Group and class of each row
[-20 -24  19 -61  12  24  28 -17  47  25  11   9  24 -28 -60   6  26 -32
 -16  32  52 -61  16 -28  39 -78 -36 -56  23 -14  12   2 -20  -2  -2   6
 -35 -18 -45 -20  17 -32 -33  37   3 -43  -7  -3  48 -72   2 -16 -35 -16
  43 -34   9 -14   1  35 -62] : (54):Q408
[-14   9  15 -61  11  14  45  -9  50  15  41  24  31 -28 -46   0  12 -16
 -26  39  52 -29  28   2  38 -62 -12 -43  21 -28 -12   3 -34  -2   7  15
 -51  10  -4  14  16 -25  24  30   5 -57  -1  18  23 -71   7 -33 -29  21
  47 -56 -15  -8   6  45 -42] : (60):Q59
[-33  11   4 -35 -19  -3  -2 -13  42  -9  19  23   9   0 -55  20  20   0
 -16   5  34 -36  -7 -34  11 -39 -14  -3  -3  -7  11 -16   1 -19  28  15
 -24 -36 -22  24  24 -15 -14  21   2 -24 -15  17  -4   6  -1 -30  -3  48
  25 -27  -6 -14   7   4 -14] : (55):Q880
[ -8  -4  28 -59  -4  21  46  -6  42  19  33   8  21 -20 -57   2  17 -15
 -11  35  70 -50  -6   1  36 -40 -28 -17  22 -46 -24  12 -50   0  19   7
 -37 -15 -12  28  15 -39   4  29   4 -64  -5  37  16 -79  -7  -9 -22   0
  35 -39   8  -5   5  12 -30] : (54):Q408
[-12  -3  17 -55  20  20  25 -12  34   0  10   1  32 -14 -37  11   7 -33
 -11  32  33 -45  17 -14  14 -51 -13 -57   9 -10  10  -3  -9   6 -19  11
 -28  -5 -20 -14  -1 -12 -17  17 -10 -36  -1  -2  35 -44   3 -11  -1  -5
  62 -24  -3  12  16  24 -43] : (54):Q408
[  5  14   4 -66  20  17  38   2  18  -3  28  26  18 -37 -27 -15  10 -50
 -19  24  -1 -33  31   3  33 -30  -3 -30  15  -8  26  -8  -7  -9 -29  17
 -44 -13  -3  12  10  -8  15  25   0 -20 -13  -4   8 -54   7 -17 -35  24
  48  -2  -7  -4  -7  48  -7] : (60):Q564
[-32  16  10 -66  14  28   4  -1  16 -25  24  16  47 -42 -49  10  20 -21
 -17  26  36 -48  25 -32  39 -64  -1 -61  14 -13  36 -19 -11 -18 -16  11
 -50 -30 -32  -8  30   4 -18  38 -10 -25 -12  -4  24 -48  -7 -28  -2  31
  87  -9 -13 -20   7  14 -63] : (55):Q880
[-23 -22   8 -59  -3  27  27 -10  33  -7  19   4  22  -7 -36  16  29 -37
   2  36  39 -24 -12 -27  25 -54 -17 -36  23  -7   8  13 -43  -3   7   6
 -30 -34 -27 -11   8 -21  -7  35   9 -41  -6 -20  29 -73  -2 -10 -21  -8
  57  -9   3   0  -5   4 -52] : (54):Q969
[-80 -15 -33 -64  -8  40  30 -14  20 -22  13   6  17 -10 -44   6  31 -48
  10  30  22 -32 -11 -23  19 -40 -31 -49  38   3  26   6 -46 -15   5   7
 -18 -50 -21 -10   4 -23  -3  33  15 -42 -24 -25  42 -70   8 -18 -38 -22
  68   2   4   0 -13  13 -53] : (54):Q969
[-28  20  17 -37   7   7 -15  10  20  15  14  18  25 -19 -39   6   5  -6
 -17  22  51 -35   5  -9  21 -34  -8 -34 -11 -22  -1  -9  -6 -11   3  13
 -25 -19 -10 -17  14  -7 -23   3  -8 -29   0  33  18 -11   5 -24   1  25
  30 -31  -5  -6  15   4 -28] : (55):Q880
[-44 -22  -8 -55   3  35  19 -13  18 -10  -2  -3  19 -21 -28  20  14 -21
  -3  39  39 -32  -7 -28  33 -40 -28 -46  40 -13  13   7 -42  -9   9   0
 -27 -33 -11 -20  11 -26 -11  44   7 -52  -9 -18  39 -77  -1  -4 -22 -26
  38 -10   9  -8  12  -6 -64] : (54):Q969
[-20   8   7 -43  16  16  35 -28  37 -26  36   8  32  12 -27  -4  21 -20
   0  30  33 -30 -18 -14  10 -59 -19  -1  -7  12  -4  11 -40 -10  20  24
 -18 -24  -1  19   1 -38  14   0  28 -32 -17   7  23 -49  10  -7 -20  14
  58 -24  -8  19   4  -2 -28] : (49):Q650
[-18 -16   1 -42  -2  -7  11 -13  46 -22  21  18  32  -9 -16   7 -14  -9
 -10  35  25 -35  12 -30  29 -56   4 -28 -13   2  18 -10  -2  -4  -8 -17
 -40  22 -16  26   8 -11  56  37   2 -48 -19  -9   2 -72  24   2  -7  34
  45   5 -13   9  23  27 -26] : (49):Q413
[ -13    2   31  -75   14   -2   36    6   49   -1   44   26   36  -23
  -45    7    6  -21  -22   49   68  -65    4  -19   45  -76  -10  -42
   -2  -14    6   -2  -31    0    6    2  -58   -3  -10    5   25  -30
   32   50    7  -66  -15   29   12 -110   -7    5  -13   23   62  -25
    1    0   22   33  -26] : (60):Q564
[-21   8   9 -31   0  -7   0  -9  28   1  14  18  10   2 -28  10  10   2
  -9  12  21 -27  -7 -24  12 -34  -2 -18 -13  -1  18  -4   8 -10  14   8
  -1 -15 -23  -4  13  -5 -18  23   4 -16 -11  16   2   4   2 -14  -1  29
  35 -22   0   1 -18   6 -14] : (55):Q880
[ -4 -23   1 -46  25  35  20   3  43 -17  26  -3  15 -26 -36  17  25 -37
 -18   5  -2 -32  34 -20  11 -68 -21 -46  38   2  18   8   7  -8 -18  35
 -32 -17 -31 -21   7  -3 -37  29  13 -13   5 -32  27 -57   4   0 -40  -8
  49  -8   9 -20 -10  31 -43] : (54):Q408
